Small tables with named rows and columns. After each table, cells are looked up by row and column.

nez:
	vid	kov	mevares
vez	234	139	124
sugezud	96	101	113
sitipa	164	112	188
vos	142	96	77
daves	157	165	6
gumiv	165	104	53
kovuga	81	66	146
doriviv	79	94	116

vid of daves: 157
kov of vez: 139
vid of gumiv: 165
kov of daves: 165
vid of vos: 142
vid of vez: 234
kov of sugezud: 101
vid of kovuga: 81
mevares of vos: 77
vid of sitipa: 164
kov of gumiv: 104
mevares of kovuga: 146
mevares of sugezud: 113
kov of vos: 96
mevares of daves: 6
mevares of sitipa: 188
kov of doriviv: 94
kov of sitipa: 112
vid of doriviv: 79

Table viv
,ruvise,podetag,miz,feviniz,lus,dezasub,mapof,kom,kamut
difakig,108,157,145,159,136,190,181,131,181
gibu,158,144,176,176,140,133,162,116,65
sis,141,145,142,187,161,136,171,150,103
lef,164,56,160,159,178,172,203,161,133
nevoka,153,165,125,149,135,99,85,138,140

lef, kamut: 133
gibu, ruvise: 158
sis, dezasub: 136
lef, mapof: 203
nevoka, ruvise: 153
nevoka, podetag: 165
gibu, kom: 116
sis, kamut: 103
difakig, ruvise: 108
gibu, feviniz: 176
sis, feviniz: 187
difakig, mapof: 181

Table tadipob
|  | maf | ropif | taz | nel | vadaka | geved | vetel |
|---|---|---|---|---|---|---|---|
| sut | 69 | 137 | 101 | 17 | 59 | 38 | 194 |
| badi | 128 | 55 | 190 | 137 | 157 | 144 | 204 |
| beperof | 183 | 61 | 146 | 102 | 134 | 118 | 124 |
| kebu | 214 | 173 | 117 | 170 | 198 | 156 | 119 |

ropif of beperof: 61
vetel of badi: 204
vadaka of badi: 157
geved of beperof: 118
geved of badi: 144
vetel of beperof: 124

Table kibo
,dis,kaz,nif,zutumol
ziro,122,94,224,102
bosalik,156,167,217,120
dotag,54,152,128,118
tulutut,95,176,199,163
loz,188,197,113,172
goz,173,202,136,94

dis of dotag = 54
zutumol of loz = 172
zutumol of goz = 94
nif of dotag = 128
nif of ziro = 224
kaz of bosalik = 167
kaz of tulutut = 176
dis of bosalik = 156
nif of bosalik = 217
dis of tulutut = 95
kaz of ziro = 94
Which row has the largest kaz? goz

gupiru =
columns: kap, fidap, neni
vovufun: [-2.667, -1.507, -0.249]
komum: [-3.331, -0.764, -2.189]
gesep: [-1.297, 0.709, -2.960]
borire: [-3.432, -3.550, 1.236]
dob: [-3.112, -3.638, 1.459]
por: [0.241, -5.111, -4.165]
mot: [-2.278, -1.321, -0.802]
futefus: [-3.573, -5.958, 5.058]

kap of por is 0.241
neni of komum is -2.189
fidap of por is -5.111
kap of mot is -2.278
fidap of mot is -1.321
neni of por is -4.165
fidap of komum is -0.764
kap of komum is -3.331
fidap of futefus is -5.958
kap of vovufun is -2.667
neni of futefus is 5.058
kap of dob is -3.112
neni of gesep is -2.960
fidap of gesep is 0.709
fidap of dob is -3.638

lotogel
cols = kemoku, dovofi, bam, panume
mim: [-3.91, 2.40, 4.17, 2.31]
liripov: [2.41, 3.92, 0.55, 4.00]
kulelip: [7.67, 2.94, 1.57, -0.05]
zera: [0.67, -6.99, 7.12, 4.44]

mim, panume: 2.31
liripov, bam: 0.55
mim, kemoku: -3.91
liripov, panume: 4.00
zera, dovofi: -6.99
mim, dovofi: 2.40
zera, panume: 4.44
mim, bam: 4.17
zera, bam: 7.12
kulelip, panume: -0.05
liripov, kemoku: 2.41
liripov, dovofi: 3.92
kulelip, bam: 1.57
zera, kemoku: 0.67
kulelip, dovofi: 2.94
kulelip, kemoku: 7.67
Which row has the largest bam? zera

fetot
fields: vikobu, sesareg
tofov: [181, 193]
lun: [60, 144]
nuziga: [93, 151]
tek: [137, 160]
valizi: [140, 120]

valizi, vikobu: 140
nuziga, vikobu: 93
nuziga, sesareg: 151
tek, vikobu: 137
lun, sesareg: 144
tofov, sesareg: 193

Table zem
,vomafo,makogo,lak,vep,labat,fakema,rogol
vuver,16.7,18.4,66.4,17.7,21.6,39.8,27.5
lota,26.7,69.5,24.1,40.3,37.1,62.4,48.8
danisu,39.9,78.0,28.8,74.6,34.1,17.5,24.4
fusotur,37.0,61.8,49.7,58.0,71.2,70.1,35.4

makogo of danisu: 78.0
makogo of fusotur: 61.8
rogol of fusotur: 35.4
lak of vuver: 66.4
rogol of vuver: 27.5
vep of fusotur: 58.0
vomafo of fusotur: 37.0
vomafo of lota: 26.7
lak of lota: 24.1
vep of vuver: 17.7
lak of danisu: 28.8

bibi:
|  | bemad | vikege | fulaso | zup | fad | nobize | rapu | nug | fero | gid |
|---|---|---|---|---|---|---|---|---|---|---|
| lep | 4 | 260 | 580 | 95 | -441 | 280 | 380 | -477 | 301 | 288 |
| dol | 183 | -221 | 211 | 586 | -515 | -467 | 375 | -53 | -316 | 171 |
| dav | -6 | -500 | 137 | 84 | 169 | 299 | -320 | 203 | 10 | 229 |
| renumok | 546 | -288 | 255 | 217 | 543 | 574 | -184 | 587 | 74 | 213 |
| gegite | 553 | 234 | -60 | -493 | -156 | 489 | -76 | -150 | 420 | -462 |
| nutodaf | -168 | 90 | 390 | -245 | -151 | 425 | 537 | 463 | -104 | 550 |
| belupon | -260 | -165 | 321 | -363 | 328 | 476 | 500 | -82 | 23 | -500 |
| zakina | 628 | 239 | -10 | -118 | 49 | -259 | 599 | -52 | -363 | -272 |
| zepa | 452 | -408 | 512 | 314 | 22 | 624 | -35 | 422 | -95 | 369 |
| zif | -160 | -306 | -148 | -430 | -127 | 261 | 258 | -416 | -492 | 60 |
| mamaka | 454 | 263 | 128 | -466 | -289 | -307 | 502 | 309 | 51 | 273 |
| bufa | 106 | -240 | -297 | 611 | 592 | -67 | 368 | 409 | 174 | 579 |
| lalin | 380 | 14 | 613 | 229 | -72 | -315 | 635 | 494 | 78 | 334 |
| fede | 484 | 355 | -450 | 235 | -341 | -295 | -124 | -406 | 135 | -228 |

What is the fulaso of belupon in bibi?
321
What is the vikege of dol in bibi?
-221
What is the fero of belupon in bibi?
23
What is the fero of lalin in bibi?
78
What is the zup of nutodaf in bibi?
-245
What is the vikege of zakina in bibi?
239
What is the zup of dav in bibi?
84
What is the gid of zif in bibi?
60
What is the nug of lep in bibi?
-477
What is the bemad of dav in bibi?
-6
What is the fad of dav in bibi?
169
What is the bemad of zepa in bibi?
452
What is the fad of lep in bibi?
-441
What is the zup of zakina in bibi?
-118
What is the fero of fede in bibi?
135
What is the fulaso of fede in bibi?
-450
Row with the largest nug: renumok

